[[127 126 125 124]
 [128 122 105 136]
 [123 122 113 130]
 [127 122  99 134]
 [139 123 123 140]
 [119 136 142 110]]
:
[[127 122  99 134]
 [128 122 105 136]
 [123 122 113 130]
 [139 123 123 140]
 [127 126 125 124]
 [119 136 142 110]]

[[135 123 133 144 141 121 125 149 134 121 122 151 127 152]
 [143 127 128 126 129 114 134 125 116 131 132 124 142 122]]
:
[[143 127 128 126 129 114 134 125 116 131 132 124 142 122]
 [135 123 133 144 141 121 125 149 134 121 122 151 127 152]]

[[143 104 135 115 136 134]
 [132 129 151 108 130 118]
 [115 135 130 150 103 134]
 [151 110 128 120 131 129]]
:
[[151 110 128 120 131 129]
 [115 135 130 150 103 134]
 [143 104 135 115 136 134]
 [132 129 151 108 130 118]]

[[136 119 137 130 138]
 [120 132 141 129 124]
 [134 133 123 129 140]
 [122 115 119 132 149]
 [118 138 129 125 126]
 [132 130 136 132 126]
 [130 127 131 129 130]
 [134 129 120 126 140]
 [132 126 146 132 130]
 [106 122 126 134 112]]
:
[[122 115 119 132 149]
 [134 129 120 126 140]
 [134 133 123 129 140]
 [106 122 126 134 112]
 [118 138 129 125 126]
 [130 127 131 129 130]
 [132 130 136 132 126]
 [136 119 137 130 138]
 [120 132 141 129 124]
 [132 126 146 132 130]]

[[124 127 148 126 151 132 131 132 118 126 125 116 124 125 144]
 [131 130 122 133 122 129 116 128 138 139 139 132 126 130 125]]
:
[[131 130 122 133 122 129 116 128 138 139 139 132 126 130 125]
 [124 127 148 126 151 132 131 132 118 126 125 116 124 125 144]]

[[122 121 113]
 [148 108 150]
 [153 139 128]]
:
[[122 121 113]
 [153 139 128]
 [148 108 150]]

[[129 132 118 142 132 153 122 128 129 131 128 128 146 135 129]
 [123 131 129 122 123 123 129 131 127 128 123 123 124 131 133]
 [140 131 127 130 125 129 130 121 126 125 137 139 129 131 119]]
:
[[129 132 118 142 132 153 122 128 129 131 128 128 146 135 129]
 [140 131 127 130 125 129 130 121 126 125 137 139 129 131 119]
 [123 131 129 122 123 123 129 131 127 128 123 123 124 131 133]]
---
[[109 102]
 [133 134]
 [130 122]
 [121 141]
 [118 134]
 [129 110]
 [129 142]
 [105 128]
 [116 138]
 [142 128]]
:
[[142 116 105 129 129 118 121 130 133 109]
 [128 138 128 142 110 134 141 122 134 102]]

[[128 128 127 129 128 123 128 128 129 127 129 127 128 128 128]
 [136 144 123 119 129 129 127 115 151 136 138 127 131 111 103]]
:
[[136 128]
 [144 128]
 [123 127]
 [119 129]
 [129 128]
 [129 123]
 [127 128]
 [115 128]
 [151 129]
 [136 127]
 [138 129]
 [127 127]
 [131 128]
 [111 128]
 [103 128]]

[[124 123 123 134 124]
 [137 123 125 126 141]
 [131 126 121 133 139]
 [131 120 128 128 126]
 [120 146 132 128 128]
 [125 142 133 124 126]
 [139 116 123 130 138]
 [126 129 122 133 130]
 [127 145 135 124 137]
 [121 150 137 125 130]
 [130 121 121 135 136]
 [133 133 136 121 135]]
:
[[133 130 121 127 126 139 125 120 131 131 137 124]
 [133 121 150 145 129 116 142 146 120 126 123 123]
 [136 121 137 135 122 123 133 132 128 121 125 123]
 [121 135 125 124 133 130 124 128 128 133 126 134]
 [135 136 130 137 130 138 126 128 126 139 141 124]]

[[126 117 130 118 137 136 112 136 141 150]
 [138 115 131 126 125 134 121 133 114 126]
 [118 123 107 134 120 142 125 112 127 130]]
:
[[118 138 126]
 [123 115 117]
 [107 131 130]
 [134 126 118]
 [120 125 137]
 [142 134 136]
 [125 121 112]
 [112 133 136]
 [127 114 141]
 [130 126 150]]

[[133 144 112 119 130 136 113 108]
 [131 120 132 109 109 122 102 113]
 [127 126 139 135 135 133 142 137]]
:
[[127 131 133]
 [126 120 144]
 [139 132 112]
 [135 109 119]
 [135 109 130]
 [133 122 136]
 [142 102 113]
 [137 113 108]]

[[116 124]
 [150 145]
 [135 144]
 [115 113]
 [144 119]
 [133 146]
 [144 152]
 [139 115]
 [104 138]]
:
[[104 139 144 133 144 115 135 150 116]
 [138 115 152 146 119 113 144 145 124]]

[[113 142 118 115 130 130 126 131 127 129 136 111 124]
 [127 142 141 108 158 126 140 121 142 115 142 125 133]
 [109 150 111 108 137 135 130 132 126 128 139  99 123]
 [130 140 139 110 157 127 141 122 141 115 141 124 133]]
:
[[130 109 127 113]
 [140 150 142 142]
 [139 111 141 118]
 [110 108 108 115]
 [157 137 158 130]
 [127 135 126 130]
 [141 130 140 126]
 [122 132 121 131]
 [141 126 142 127]
 [115 128 115 129]
 [141 139 142 136]
 [124  99 125 111]
 [133 123 133 124]]

[[141 138 146 128 143 129 146 141 144 139]
 [136 141 155 144 140 135 151 140 147 144]
 [138 154 142 143 134 137 147 141 137 145]
 [139 143 146 128 141 137 147 139 144 140]
 [136 149 147 140 138 132 149 142 128 150]
 [138 143 143 141 138 128 143 141 143 140]
 [139 128 147 144 140 132 147 141 140 137]
 [140 128 147 141 141 130 146 141 143 137]
 [141 139 147 137 143 128 146 137 147 139]]
:
[[141 140 139 138 136 139 138 136 141]
 [139 128 128 143 149 143 154 141 138]
 [147 147 147 143 147 146 142 155 146]
 [137 141 144 141 140 128 143 144 128]
 [143 141 140 138 138 141 134 140 143]
 [128 130 132 128 132 137 137 135 129]
 [146 146 147 143 149 147 147 151 146]
 [137 141 141 141 142 139 141 140 141]
 [147 143 140 143 128 144 137 147 144]
 [139 137 137 140 150 140 145 144 139]]
---
[[103 134]
 [144 110]
 [127 143]]
:
[[144 110]
 [127 143]
 [103 134]]

[[154 150 130 125 127]
 [129 127 128 130 154]
 [144 151 134 129 127]]
:
[[154 150 130 125 127]
 [144 151 134 129 127]
 [129 127 128 130 154]]

[[121 128 107 121 152 145 131 152 141]
 [122 128 111 122 149 144 131 149 141]
 [145 110 157 118 129 141 116 112 120]
 [130 136 126 143 126 135 118 127 147]
 [120 129 103 121 157 149 132 157 145]]
:
[[145 110 157 118 129 141 116 112 120]
 [130 136 126 143 126 135 118 127 147]
 [122 128 111 122 149 144 131 149 141]
 [121 128 107 121 152 145 131 152 141]
 [120 129 103 121 157 149 132 157 145]]

[[138 117 131 121 123 128 130 116 131 128 158]
 [124 131 135 116 139 114 115 126 131 132 157]
 [132 124 136 136 135 131 130 119 138 139 142]]
:
[[138 117 131 121 123 128 130 116 131 128 158]
 [132 124 136 136 135 131 130 119 138 139 142]
 [124 131 135 116 139 114 115 126 131 132 157]]

[[111 112 146 126 121 140 114]
 [118 100 140 129 119 130 129]
 [129 120 123 131 132 122 131]
 [138 126 135 137 126 139 126]
 [ 99 130 144 131 142 119 129]
 [122 147 123 128 115 137 140]
 [131 145 129 120 120 134 124]
 [132 113 136 128 119 129 130]]
:
[[138 126 135 137 126 139 126]
 [132 113 136 128 119 129 130]
 [131 145 129 120 120 134 124]
 [129 120 123 131 132 122 131]
 [122 147 123 128 115 137 140]
 [118 100 140 129 119 130 129]
 [111 112 146 126 121 140 114]
 [ 99 130 144 131 142 119 129]]

[[119 133]
 [100 128]
 [115 129]
 [101 124]]
:
[[119 133]
 [115 129]
 [101 124]
 [100 128]]
